[128 = 0]

mefelin: [126 180 177 126 164 129  95 112  71 115 102  95 144 115 139  70 133 145
 103 174 108  93 137]
bekimkefop: [169 121 158  99  87 124 148  83 104 140  71  76 129 119 144 109 154 130
  68 127 167 124 119]
tikudud: [103 131 138 160 181 136 167 140 157  64  60 103 122 152 113 170 122 109
 100 108 196 106  71]
nazunmuv: [144  78 132 161 174 155  74 115 153 145 158 152 142 135 120 153 108 184
 159  96  96 177 111]
tikudud: [121 123 133 101 135 129 120 127 143 142 157 135 102 115 113  90 117 112
 156 122 115 120 153]
nazunmuv: [130 131 120 130  66 141 117 138  88 109 133  88 139 127 159 137 111 124
  91 172 129 121 138]
porlav: [188  77 140 124  92 135 110 168 104  83 112 172 121  95 167 163  90 119
 142 153 117 128 151]
nazunmuv: [130 105 138 142 138 153 114 189 158 106 121 127 102 120 130 149  83 151
 149  93 176 174  85]
bekimkefop: [140 154 157  96 111 115 149  95  98 130  85  86 124 118 134  86 153 110
  85 146 150  95 136]
dutalusez: [160  90 134 137 161 123 131  87 153 148 109 158 141 134 117 152 152 149
 135  90 120 146 116]
porlav: [141 114 146 120 156 128 121  81 130 139 120 125 131 128 117 109 142 130
 123 122 112 114 138]
nazunmuv: [136  55 118 125 141 144 133  77 170 116 142 132 113 139 107 152 116  98
 133 108 118 109 144]
porlav: [ 95 172 109 111  33 137 151 191 114 130 132  51 106 128 149 116 109 123
  89 137 202 156  98]
dutalusez: [121 120 145 154 154 153 102 114 123 110 116  89 140 141 130 135 113 154
 103 131 137 134 102]
porlav: [205  75 186  61  95 132 119  59 113 157  91  92 101  90 138  67 138 126
  97 116 142 123 154]
porlav: [141 179 156 169 133 138  60 103  38 143 117  89 200 134 168 115 146 211
  78 186  79 144 118]
mefelin: [148  92 128 118 148 127 121 141 173 161 149 175 107 116 111 129 122 146
 179  74 128 172 122]
dutalusez: [107 112 144 132 123 177  66 105 124 145 172  45 122 136 126  90  90 168
 107 130 127 155 117]
mefelin: [147  82  92 152  98 129 150 103 158 151 124 136 150 155 129 199 150 147
 111  90 143 171  99]
tikudud: [120 104 110 125 141 123 145 112 155 120 142 153 119 135 111 142 129  96
 146 120 115 107 146]
mefelin: [119 141 143 119 145 139  79 156 119 142 174 139 115 107 127  82 100 148
 168 138  95 141 149]
nazunmuv: [183 105 139 103  87 109 142  74  90 130  96 136 145 114 151 129 158 108
  95 158 103  94 168]
tikudud: [124 146 161 158 217 130 102 152 119  83 102 164 137 122 124 128 113 141
 154 141 109 106 119]
mefelin: [131 147 142 149 136 138  80  87  80 147 139  99 171 136 143 111 140 174
 100 162  82 131 135]
bekimkefop: [150 102 120 138 110 132 116  96 116 139 134 130 151 135 139 150 137 143
 113 135 103 136 136]
tikudud: [131  87 117 146 170 130 124 106 149 102 140 173 133 136 115 161 120 107
 154 130  89 101 150]
nazunmuv: [135 146 120 113 102 112 134 115 120 173 139 130 137 126 129 111 156 142
 126 121 119 146 134]
mefelin: [147 158 133 122 133  98 171 151 149 167  79 152 128 125 122 135 171 155
 132  72 181 175  80]
bekimkefop: [145 120 152 151 196 125 116 123 127  99  96 168 142 125 125 144 130 138
 144 127 110 113 122]
bekimkefop: [125 176 184 111 199 110 150 139 117  89  57 128 108 108 116  79 138 104
 126 133 161  78 118]
mefelin: [108 180 119 151  94 124 136 105  69 115 103  71 174 151 153 138 155 133
  57 184 127 101 121]
porlav: [133 118 118 114 110 121 149 122 146 146 128 131 118 128 122 130 139 119
 129 108 143 137 127]
bekimkefop: [123 130 123 111 160  98 182 161 150  69 101 198  97 113 114 141 124  47
 167 137 131  61 158]
bekimkefop: [147  72 101 161 145 132 117 126 150 114 148 192 146 138 129 195 118 132
 160 119  88 139 137]
bekimkefop: [153  85 125 150 130 143 111 127 144 133 126 141 138 134 134 169 119 161
 132 101 131 169 105]
tikudud: [179  75 124 130  87 126 144 109 110  93  93 146 141 123 156 182 128 105
 102 149 124 108 144]
tikudud: [197 103 170 139 105 136 114 141  71  69  50 125 147 105 180 162 112 141
  85 166 145 118 118]
tikudud: [156 102 122  67  64 115 135 116 126 159 164 144  95  97 132  87 127  89
 148 135 106 116 188]
porlav: [ 86 149  93 125  59 136 164 192 138 103 137  85 103 137 137 149 101  96
 109 134 190 135 106]
dutalusez: [133 114 112 132 134 112 150 116 122  90 122 171 136 130 130 157 134  81
 135 158  96  75 164]
nazunmuv: [154 231 168 150 101 111  89 204  10 111  77 124 179  98 197 108 135 192
  96 205 119 143 113]
bekimkefop: [124 164 139 133 107 135 103 144  95 145 130  92 142 125 146 106 127 166
 107 143 135 153 112]
porlav: [128 129 122 130 157 116 131 128 149 147 139 167 128 129 113 129 141 134
 159 106 113 138 130]
dutalusez: [ 78 178 124 187 166 144 111 217 101  39 115 131 143 139 146 167  81 127
 131 177 137 106 100]
dutalusez: [119 172 112 127 102 110 128 174 103 139 149 156 136 118 143 121 132 132
 147 150 110 136 142]
porlav: [101 175 134 164 162 133  97 103  93 137 132  98 172 150 130 118 146 169
 102 155  98 125 115]
nazunmuv: [134 100 144 135 152 145 130 174 159  88 103 135  98 119 125 149  89 125
 145 100 174 143  96]
dutalusez: [136 104 104 145 141 119 116 115 121 114 159 192 149 131 131 161 128 111
 159 156  57 101 172]
dutalusez: [142 110 120  88 114  91 221 109 149  78  69 158  96 120 117 145 152  21
 117 134 160  43 161]
mefelin: [146 117 158 127 161 130 125 102 124 112  93 122 128 123 126 120 132 128
 116 127 133 110 124]
tikudud: [ 49 192 115 102 177 115 144 149 179 176 184 125  88 134  72  53 137 113
 180  89 137 130 127]
dutalusez: [154 149 145 139 139 109 151 109 111 135  64 126 156 133 138 144 170 152
  94 117 153 136  96]
mefelin: [159 128 150 132 152 123 122 146 145 163 100 149 130 119 127 130 142 183
 144  75 157 190  84]
nazunmuv: [138 164 127 120 143 101 121 115 133 216 148 163 147 125 115  96 178 181
 157  89 104 180 121]
[163  70 170 116 220 132  99 125 152  83 124 209  96  95 110 112  93  99
 197 123  82  86 170] -> porlav
[ 62 193 107 116 121 122 154 178 158 160 156  96 100 138 103  91 130 127
 142  98 176 154  97] -> porlav
[118 111 124 146 159 142  97  84 137 151 159 122 147 145 113 127 133 154
 132 121  91 137 131] -> bekimkefop
[150 127 166 119 131 135 143  76 127 147  61  56 133 136 126 112 158 156
  64  97 190 144  80] -> dutalusez
[119 175 125 138 133 113 109 104  86 157 144 131 167 134 136 107 160 152
 119 161  78 120 147] -> nazunmuv
[100 135 102 145 123 132 135 231 144  75 149 173 104 120 135 165  78 101
 175 137 142 131 124] -> porlav
[160 126 147  86  33 135 145 138 103 138  92  57 106 108 159 105 123 127
  73 130 195 149 113] -> tikudud
[157  92 134 163 125 145 102  95  83  73 105 123 168 136 160 177 115 129
  89 183  91  93 144] -> porlav
[115 133 127 111 129 125 142 141 150 137 135 127 104 124 114 110 125 115
 143 109 148 131 125] -> porlav
[104  85  97 122 172 115 186  51 204 140 132 145 114 162  73 151 164  74
 137  79 130  92 135] -> porlav
[122 121 138 114  74 169  75 113 121 188 173  32 121 129 136  81 107 189
  97 112 149 196 105] -> tikudud
[147 132 113 135 122 117 118 156 157 207 152 169 137 126 124 139 150 198
 167  63 134 225  91] -> mefelin
[133 174 141 133 108 121 104 115  61 136 122 104 164 124 156 103 146 151
  95 181  96 115 144] -> bekimkefop
[109 125 121 119 140 123 155 108 142 106 123 124 115 136 112 125 131  83
 124 135 131  84 144] -> nazunmuv
[133 126 118 134 132 114 147 121 116  97 114 158 139 130 133 152 137  96
 127 154 107  88 151] -> dutalusez
[166  97 145 114 136 124 136 141 155 140 103 156 109 111 125 135 128 141
 148  83 157 161 109] -> nazunmuv
[100 118 133 117 149 129 179 134 146  37  87 112  91 131 114 138 103  34
 113 153 167  39 141] -> nazunmuv
[125 129 121 113  59 146 124 147 134 168 142  64 114 128 139 115 118 159
 101 102 181 188  94] -> bekimkefop
[ 85 185 140 117 170 116 154 227 150  86 113 154  81 109 112 100  99  94
 175 119 175 112 111] -> bekimkefop
[143 100 132  95 112 119 180 136 166 112  91 129  86 117 117 134 127  83
 127  94 187 117 119] -> bekimkefop
[131 142 129 129 111 125 135 182 123 112 115 138 118 116 142 138 113 129
 136 128 154 143 113] -> bekimkefop
[136 111 116 120  75 138 135 154 143 144 133 106 113 126 138 142 115 140
 120 103 169 172 104] -> bekimkefop
[104 149 129 140 133 153  73 191 145 177 184 115 116 122 124 100  95 201
 168  90 140 217  89] -> dutalusez
[162 210 120 127  90  61 180 142  60 145  66 183 180 119 164 145 207 130
 104 165 115 113 137] -> dutalusez

nusa-burat: [ 85 131 174 187 160 121  98 120 133  98 171 182  70 114 117 138 131 146
 120  87 126 196  96]
siza-puse: [155  81 137  87  85  86 126 195  92 142 151  99  94 135 148 108 128 132
 140 165 107 137 138]
siza-puse: [113 145 114 153 122 138 129 111 143 121 109 140 131 114 124 133 134 111
 122 123 130 104 131]
litan-zisu: [ 60 107 191 210 145 112  33 124 134  78 155 119  92  82 148 166 128 118
 123 102 160 185 101]
siza-puse: [ 94 119 148 175 143 117  79 134 130 126 151 121 102 116 150 172  84  95
 147 117 146 143  98]
nusa-burat: [ 84 142 103 164  95 137 138 122 141  83  80 152 134  73 100 132 173 130
 105 122 126  73 153]
sus-rus: [ 76 111 157 194 124 107  68 142 128 100 154 128  82  93 152 166 108 106
 137 117 144 151 107]
litan-zisu: [187 120 150  93  84 116 139 111 130 126 151 112 104 153 165  32 205 170
  99 161 109 190 171]
nusa-burat: [169  98 131  89 104 108 105 155 113 161 134  61 137 150 170 118 109 101
 145 168 133 126 135]
siza-puse: [ 91 108 215 193 196 110  29 135 130 131 188 136  72 133 134 167  78  90
 142  85 144 224  52]
litan-zisu: [ 95 159 142 155 193 157 134  98 144 115 117 184 143 123  67 151 125 138
 116  73 129 138  95]
raz-vumo: [105 155 116 145 145 149 159  98 139 102 122 172 136 116 102 132 146 165
 115 102 129 127 134]
litan-zisu: [107  78 185 176  62  78  40 179 123  98 130 102  52  80 150  90 187  84
 107 152 113 157 132]
raz-vumo: [129 104 131 108 112 121 101 145 117 120 105  75 162 112 136 136 136 122
 128 148 144 108 142]
nusa-burat: [126 123 147 122 116 125 134 146 128 108  99 160 115 107  71  83 197 140
  93 117  97 129 135]
litan-zisu: [120  99 141  83 184 129 114 145  93 126 155  77 188 142 135 197  64 175
 160 120 169 150 111]
nusa-burat: [176 142  89  63 132 148 184 127 126 166  91 121 179 159  99 108 128 126
 128 141 112  79 141]
raz-vumo: [155 121 153 104 173 122 124 148 117 173 160 138 111 172 114 132  83 110
 146 114 113 164  85]
litan-zisu: [135 135 133 107 155 140 148 129 126 133 115 151 144 137  83 119 140 142
 118 109 115 129 119]
raz-vumo: [ 92 163 137 214 147 137 109  74 159 114 173 173  76 126 168 148 103 118
 133 101 143 173 107]
sus-rus: [115  88 193 108 184 126  46 122 108 103 149  44 189 126 148 169 111 164
 134 118 185 196 113]
sus-rus: [ 93  76 151 125 107  99  77 171  96  86 136  68 140  87 153 166 127 154
 137 145 158 135 141]
nusa-burat: [114 161 104 140 154 151 170 110 141 130 113 185 133 129  85 139 121 131
 124  99 115 103 116]
siza-puse: [123 103 201 176 115  92  61 169 134 134 143 162  31 117 103  77 169  68
 105 115  85 184  90]
sus-rus: [129 145 104 142 106 135 145 115 142 130 112 142 122 123 132 116 139 113
 123 134 121 101 140]
litan-zisu: [138  71 183 105 106  91  70 168  99 109 157  67 114 120 160 109 154 153
 124 153 138 188 138]
nusa-burat: [114 147 121 138 152 146 143  93 134 112 141 140 146 130 136 147 118 163
 130 112 147 142 131]
sus-rus: [107 108 149 118 160 121 116 158 106 118 137 131 135 120  98 160 109 148
 135 109 132 141 106]
sus-rus: [135 130 141 102 166 155 103  88 134 117 105  73 211 132 128 140 135 150
 120 123 168 137 137]
sus-rus: [213 100 196  43 180 135  74  85 118 157 172  14 200 201 190  88 131 174
 128 151 172 244 134]
siza-puse: [137 121 123  91 143 133 145 145 115 135 112 123 158 134  97 135 124 141
 130 125 124 111 126]
raz-vumo: [113 178 112 193 130 136 174  93 157 131 165 234  45 139 127 109 125 125
 123  99  96 151 112]
litan-zisu: [190  82 122  34  91 101 145 175  88 153 141  56 153 159 163 100 129 159
 142 183 124 132 161]
siza-puse: [134 137  51 133  43 122 171 104 129 115 141  89 130 119 232 138 113 150
 150 187 154  79 195]
siza-puse: [ 91 129 117 158 150 132 105 124 128 124 134 112 144 115 147 197  68 109
 154 118 160 108 109]
sus-rus: [149 171  88 156  89 149 151  72 169 140 101 137 125 133 159  88 156  91
 114 146 123  93 157]
nusa-burat: [156 162 130  99 203 154 185 112 132 170 147 200 127 184  69 120  99 144
 131  84  99 156  87]
raz-vumo: [120 128 135 155 123 123 103 118 136 128 143 119 110 126 158 136 115 110
 134 131 138 141 123]
raz-vumo: [ 53 112 157 157 178 142  62 135 124  79  81 101 193  69  74 205 121 124
 122  89 170 102 103]
raz-vumo: [ 65 146 130 223 124 116 115 159 147 125 118 225  36  88  75 149 116  52
 125  88  88  96  79]
[176 147 102 148  53 115 149 105 153 158 147 135  61 152 198  56 153  89
 124 173 101 131 159] -> sus-rus
[135 142 122 136 122 137 132  84 139 116 150 113 136 137 176 120 133 158
 127 137 150 155 150] -> raz-vumo
[115 110 142 114 146 127 110 140 114 113 125 104 157 117 117 152 123 148
 130 122 145 133 125] -> sus-rus
[150 124 131  72 157 154 124 100 124 121  97  66 224 137 121 131 143 165
 119 133 161 125 149] -> sus-rus
[162 125 107  87 123 132 141 127 122 155 123  88 162 153 151 129 106 123
 142 152 137 109 139] -> nusa-burat
[113  79 144 118 103  93  87 207  99 131 107  96 115  99 107 148 120  87
 137 144 117  95 115] -> litan-zisu
[110 117 122 158  83 111 108 137 129 109 130 112 103 101 164 131 137 115
 130 149 134 116 145] -> sus-rus
[ 85 152 125 218 114 132  93  82 160 104 145 141  90 102 180 151 116  99
 131 121 152 136 126] -> litan-zisu
[126  69 171 113 112  77  95 200  84 124 188 108  70 129 154 136 108 149
 147 144 120 185 114] -> sus-rus
[162 106 108  63 103 104 192 194  91 151 139 155 102 148  97 101 131 158
 135 145  82 114 136] -> sus-rus
[179 149  82  61 155 158 180  91 125 168 130  86 206 182 158 145  77 153
 154 146 153 107 144] -> nusa-burat
[147 116  94 138  31  98 135 179 133 152  87 128  73 107 136  82 160  47
 122 176  83  52 151] -> litan-zisu
[177 115 116  32 149 135 181 133  96 140 147  96 186 170 131 120 120 210
 138 143 135 149 151] -> siza-puse
[ 98 128 104 178  96 116 107 118 133 118 152 105 105 110 200 172  84 106
 154 148 157 112 136] -> siza-puse
[165  70 172  71  85  87 105 205  96 131 113  99 104 122  96  60 196 128
 104 157  88 146 140] -> litan-zisu
[ 97 107 118 149  47 112 107 159 130  80  60 111 125  55 108 100 212 108
  94 154 116  62 172] -> nusa-burat
[170 141  79 116  38 114 192 130 135 139 127 152  78 136 164  55 176 131
 116 175  88 100 180] -> raz-vumo
[147 158 101 131 117 144 162 102 149 145 111 152 126 141 124 102 140 112
 120 131 113 104 138] -> sus-rus
[139 112 100 135  52  99 136 142 119 124 155 100  87 122 206 114 128 129
 142 178 129 120 167] -> siza-puse
[140 192  83 110 209 179 217  78 144 165 132 205 164 178  78 156  72 151
 142  81 120 111  99] -> nusa-burat
[133 123 123 123 112 122 129 148 127 137 109 129 121 123 113 117 137 104
 124 135 113 105 128] -> nusa-burat
[ 79 127 131 193 121 119  90 116 135 101 154 124 100  99 173 174  97 117
 143 123 157 137 121] -> nusa-burat
[161  97 141  58 132 113 146 179  95 145 125 116 141 146  91 107 139 152
 127 137 105 133 127] -> siza-puse

zova-zibat: [150 111 143 125 152 109 131 106 158 129 115 133 131 180 103 134 114 114
 148 113 118 110 142]
satof-sef: [123 121 108 108 136 101 132 105 114 142 124 146 108  92  85 120 142 104
 129 122 139  91 102]
vaso-tof: [164  92 155 143 125 132 125 138 134 134 116 124 102 158  97 135  95 130
 151  94 107 135 122]
zova-zibat: [111 147 107 135 156 125 160 120  91  96 143 146 142 103 132 133  82 141
 114 148 110 129  67]
zova-zibat: [ 74 112 152 116 164 162 164 140 108 118  85 105 184 119 110 189  59 160
 109 140 160 113 118]
nonif-fas: [200  50 148 163 169  74  36 140 163 169 166 165 108 182  97 118 125 111
  79 119 117 160 169]
vaso-tof: [172  96 163 104  90 187 158 120 100 145 139 140 125 169 126 111 133 153
 178  93  87 107 108]
satof-sef: [102 138 165 118  69 157 179  55 141 125  78  92 115 168  88 121 146 104
 180  99 147  83 109]
zova-zibat: [124 147 117 126 101 123 114 123  97 120 147 123 102 102 136 110 147 133
 129 124  97 128  86]
bir-nabe: [145 160 145  94  90 197 189 121  80 124 137 120 146 143 154 109 126 169
 175 116  68 104  67]
bir-nabe: [ 67 121 144 124 162 136 181  88 126 107  78 114 170 135  85 174  68 125
 119 140 173  94 106]
zova-zibat: [132 145 106 136 150 131 144 183 158 125 112 125 138 104 154 144 113 129
 134 139 155 157 180]
zova-zibat: [152  94 119 108 156 138 139 175 156 153 113 151 141 119 127 146 127 125
 146 120 165 125 202]
bir-nabe: [ 60 110 120 142 102 156 165  97 106  75 123 140 134 108 147 147 117 126
 140 139 179 134 131]
nonif-fas: [133 139 158 147 121 137 133 102 158 144 112 107 147 176 120 121 129 118
 111 137 142 134 136]
gekov-gebu: [167 127 133 149  96 181 177 202 128 154  93 111  93  80 117 128  93 138
 162 100 145 165 133]
satof-sef: [113 143 159 148 121 130  86 133 154 133 122  85 154 168 154 139 136 141
  91 144 130 156 157]
satof-sef: [109 123 121 157 140 117 106 144 144 118 132 128 138 120 147 139 121 125
  93 150 161 164 160]
nonif-fas: [124 151 148 167  85 130 113 113 125 142 120  92 101 122 111 107 133 119
  98 130 130 154  87]
satof-sef: [138 133 121  87 170 139 114 135  89 188 165 156 194 102 131 115 150 153
  52 174 125 103 102]
vaso-tof: [ 92  85 152 131 105 176 152 123 103  97 119 128 140 138 139 157 101 151
 149 117 148 132 134]
nonif-fas: [134  94  93 104 150 158 187 116 116 105 163 210 162 128 165 119 136 127
 159 146 158 115 164]
gekov-gebu: [140 159 110 114 117 152 188 163 135 121  96 117 110  96 131 131 114 129
 188 108 126 122 132]
bir-nabe: [ 93 110 119 140 105  69  52  83  98  94 161 128  76 115 116 121 155 113
 110 117  98 123  86]
vaso-tof: [ 88 194 105 127  92 108 121 114 150 130 107  89 112  88 139 111 186 100
 121 144 158 125 138]
vaso-tof: [ 90 112 158 138  89 174 103  97 120  88 171 129 176 196 216 129 163 160
 115 154 129 157 169]
zova-zibat: [182 188  81 154  75 173 199 161  71 111 173 158  75  57 171  61 123 141
 166 127  74 172  40]
gekov-gebu: [142 139 129 170 144 135 175 152 145 120  94 117 117 118 104 139  59 121
 133 125 144 160 111]
satof-sef: [152 155 151  85 157 154 161 152 117 189  92  98 167 120  86 138 104 151
 116 127 109  86  90]
nonif-fas: [ 94 101 114 107 165  53  67 135 129 120 103 113  94  92  74 171 118 112
 124 103 125  93 130]
bir-nabe: [ 84 124 128 152  97 169 161 113  93  82 140 135 137 114 162 134 108 145
 128 143 147 153 105]
bir-nabe: [112 119 150 129 101 100  56 162 174 139  88  66  91 133 120 157 159 118
 142  94 140 137 198]
gekov-gebu: [112 123 140 136 115 144 112  96 121 140 156 139 163 148 151 110 161 130
  79 162 152 138 134]
satof-sef: [130 143 159 159 101 101  40 140 162  98 142  74 108 196 178 134 147 144
 128 114  73 173 162]
nonif-fas: [111 107 122 141 108 152 171  81 118 115 138 165 134 129 127 111 137 108
 131 141 174 126 125]
gekov-gebu: [110 105 140 160 146 155 100 185 134 188 118 119 174  78 129 147 118 139
  23 176 219 181 173]
vaso-tof: [109 161 151 109 110 119 118 144 145 153  63  52 107 111  84 151 129 124
 143  99 125 101 121]
nonif-fas: [111  90 113 143 133 107 128  85 131 124 139 170 120 118 103 119 141  92
 108 140 180 122 138]
nonif-fas: [ 90  70 123 127  89 165 179  80  88  96 131 173 111 105 112 129 127 115
 162 116 177 108 115]
gekov-gebu: [116 146  83  69 152  77 123 101 108  81 152 155 110 121 139 129 154 124
 188 110  65  67 108]
vaso-tof: [ 99 160  74 150 139  63 102 119 134 100 141 139  91  70 130 116 145  93
 105 148 144 143 118]
satof-sef: [129 154 148  95 114  96  95 100 127 149 105  81 104 143  84 125 153 122
 143  98  78  77  88]
zova-zibat: [195 163 121 162 104 145 181 131 150 121 136 139  96 155 142  82 117 114
 175 115  95 159 109]
nonif-fas: [108  60 132 132 134  94 108  89 113 108 125 153  92 127  72 146 109 106
 137 101 141 103 112]
bir-nabe: [ 93 121 114 120 149 128 165  95 131 119 115 150 155 118 113 138 122 110
 120 148 179 105 135]
vaso-tof: [106  77 109 117 144 125 124 122  61  75 169 176 119 104 136 148  92 154
 141 119  95 119  84]
bir-nabe: [ 71 156 152 102 114 125 107 110 154 153  78  64 155 131 111 152 165 121
 107 136 167  95 157]
gekov-gebu: [125 107 141  68 128  93  50 154 113 148 119  94 101 118 104 156 160 146
 151  83  75  79 137]
satof-sef: [144 124 128 106 161 139 155 139 122 185 110 139 158  99  85 128 118 125
  95 143 158 102 116]
satof-sef: [ 46 181 137 134 103 131 114 103 117  66 120  71 151 141 179 153 129 152
 120 147 113 137 111]
vaso-tof: [107 173 111 163  62  94 108 104 159 112 111  91  58 103 126  98 180  81
 145 116 147 148 133]
zova-zibat: [139  77 155 113  80 189 147  98  75 168 150 158 132 121 108 101 156 138
 118 122 144 108  94]
bir-nabe: [132 122 143 187 123 220 210 188 120  95 120 133 165 129 184 150  39 171
 131 149 161 211 140]
gekov-gebu: [118  90 147 170 160  95  75  98 146 135 146 141 150 166 113 134 115 115
  51 157 158 155 140]
gekov-gebu: [129 166 103 158 133 142 207  93 116  84 142 159 135 130 145 104  90 119
 142 151 124 143  74]
nonif-fas: [115 135 164 121 121 153 155 105 150 128  93  96 156 178 120 144 117 132
 146 121 136 110 140]
vaso-tof: [134 106 162 138  92 144 107 118 127 115 131 109 111 173 137 130 131 140
 151 102 101 138 130]
gekov-gebu: [139  82  86 153 181  93 100 175 111 129 161 185 116  63 121 138  95 123
  79 148 157 165 138]
zova-zibat: [112 147 170 139  86  93  75  53 135 116 124  77  99 195 104 113 157 114
 127 107  77 107  81]
bir-nabe: [134 117 132 107 177 165 227 138 157 135  72 143 176 142  98 162  69 125
 167 126 177  98 161]
[114  84 128 123  99 195 153 122  65 162 163 176 158  76 136 108 149 145
  80 159 183 134 109] -> zova-zibat
[127 124 101 143 175  97 134 151 130 112 123 146 122  96 112 146  82 121
 117 135 137 140 121] -> gekov-gebu
[151 102 135  94 119 154 146 159 113 148 112 130 114 112 109 138 124 142
 172  93 115 103 133] -> zova-zibat
[ 97 175 125 150  91 154 127 167 127 121 114  82 125  87 167 132 135 143
 113 143 145 169 134] -> zova-zibat
[110 177 145 136 116 108 121 114 119 112  99  67 104 131 102 137 100 134
 133 112  78 118  58] -> nonif-fas
[220  79 129 123 181 122  99 174 134 137 185 186 139 185 158 121 106 155
 140 116  62 149 159] -> nonif-fas
[ 98 123 104 137 100 125 125  98 105  67 166 156 110 127 174 117 148 127
 151 132 119 139 124] -> satof-sef
[165 125 142 144 105 193 164 136 146 155 151 153 168 163 177  95 154 136
 119 154 160 163 174] -> nonif-fas
[125 119  99 102 167 116 128 130  87 116 164 170 146 102 137 131 118 145
 115 143 103 110  98] -> vaso-tof
[197 148 142 123 174 190 226 158 112 150 125 150 181 157 126 122  47 166
 142 137  88 129  78] -> bir-nabe
[173 124 118 121 151  89 104 113 107 135 164 155 104 137 104 103 124 125
 124 118  64 112  72] -> bir-nabe
[101 156 123 146  97 149 110 131 125 138 148 117 150 108 176 109 172 133
  78 168 162 163 145] -> bir-nabe
[118 111 114 102 129 102 129  89 115 112 133 150 107 125 104 125 144 110
 158 110 117  86 111] -> bir-nabe
[132 100 142 131 138 118  82 165 118 155 122 112 118 106 104 148 115 141
  97 118 127 138 129] -> gekov-gebu
[140  94 141 133 134 151 166  87 138 120 138 167 154 180 129 120 121 119
 142 133 149 121 145] -> nonif-fas
[109 129 155 134  90  97  44 136 131 123 117  66  83 136 121 142 151 134
 127  97  91 135 127] -> bir-nabe
[ 98 125 135 107 121 152 170 107 121 106 105 124 144 137 125 147 118 132
 164 120 140  99 128] -> nonif-fas
[109  86 116 149 101  90  70 140 145  95 130 128  66 113 133 142 150 106
 153  98 145 151 180] -> bir-nabe
[146 104 118 137 135 114 109 177 187 143 105 129 110 122 132 142 143 105
 146 114 176 152 227] -> bir-nabe
[ 96 136 141 132 100 138 124 123 134 118 106  96 124 128 133 140 137 128
 134 123 144 130 139] -> vaso-tof
[112  93  91 135 243  12  65 154 161 102 113 146 115 107  76 188  64 103
  98 126 134 120 154] -> gekov-gebu
[ 93 136  96 155 127  82  85 111 124  81 160 141 106 109 157 123 144 113
 106 146 129 154 127] -> vaso-tof
[ 90 104 107 145 117  65 118  74 157 129  90 133  69  88  48 127 150  53
 127 113 202 102 137] -> satof-sef
[ 93 128 153 144 107 145 128 130 150 121  91  87 135 140 129 153 121 129
 127 125 163 141 158] -> vaso-tof
[112  63 165 134 107 167 164  73 142 127 110 149 147 183 104 137 126 111
 146 119 188 111 163] -> nonif-fas
[107  92 127 106 132 138 113 127 100 145 139 147 146 101 121 138 143 136
 102 138 155 112 135] -> zova-zibat
[154  76 165  94 139 147  98 184 126 136 112 108 127 162 126 173 102 169
 173  79  83 115 166] -> nonif-fas
[110 132  71 114 171  71 115 124 119 110 149 169 118  74 123 128 137 106
 114 146 139 112 124] -> nonif-fas
[ 87 144 136 118  66 162  98 161  93 142 121  81 114  67 151 133 168 152
 114 126 139 140 124] -> zova-zibat
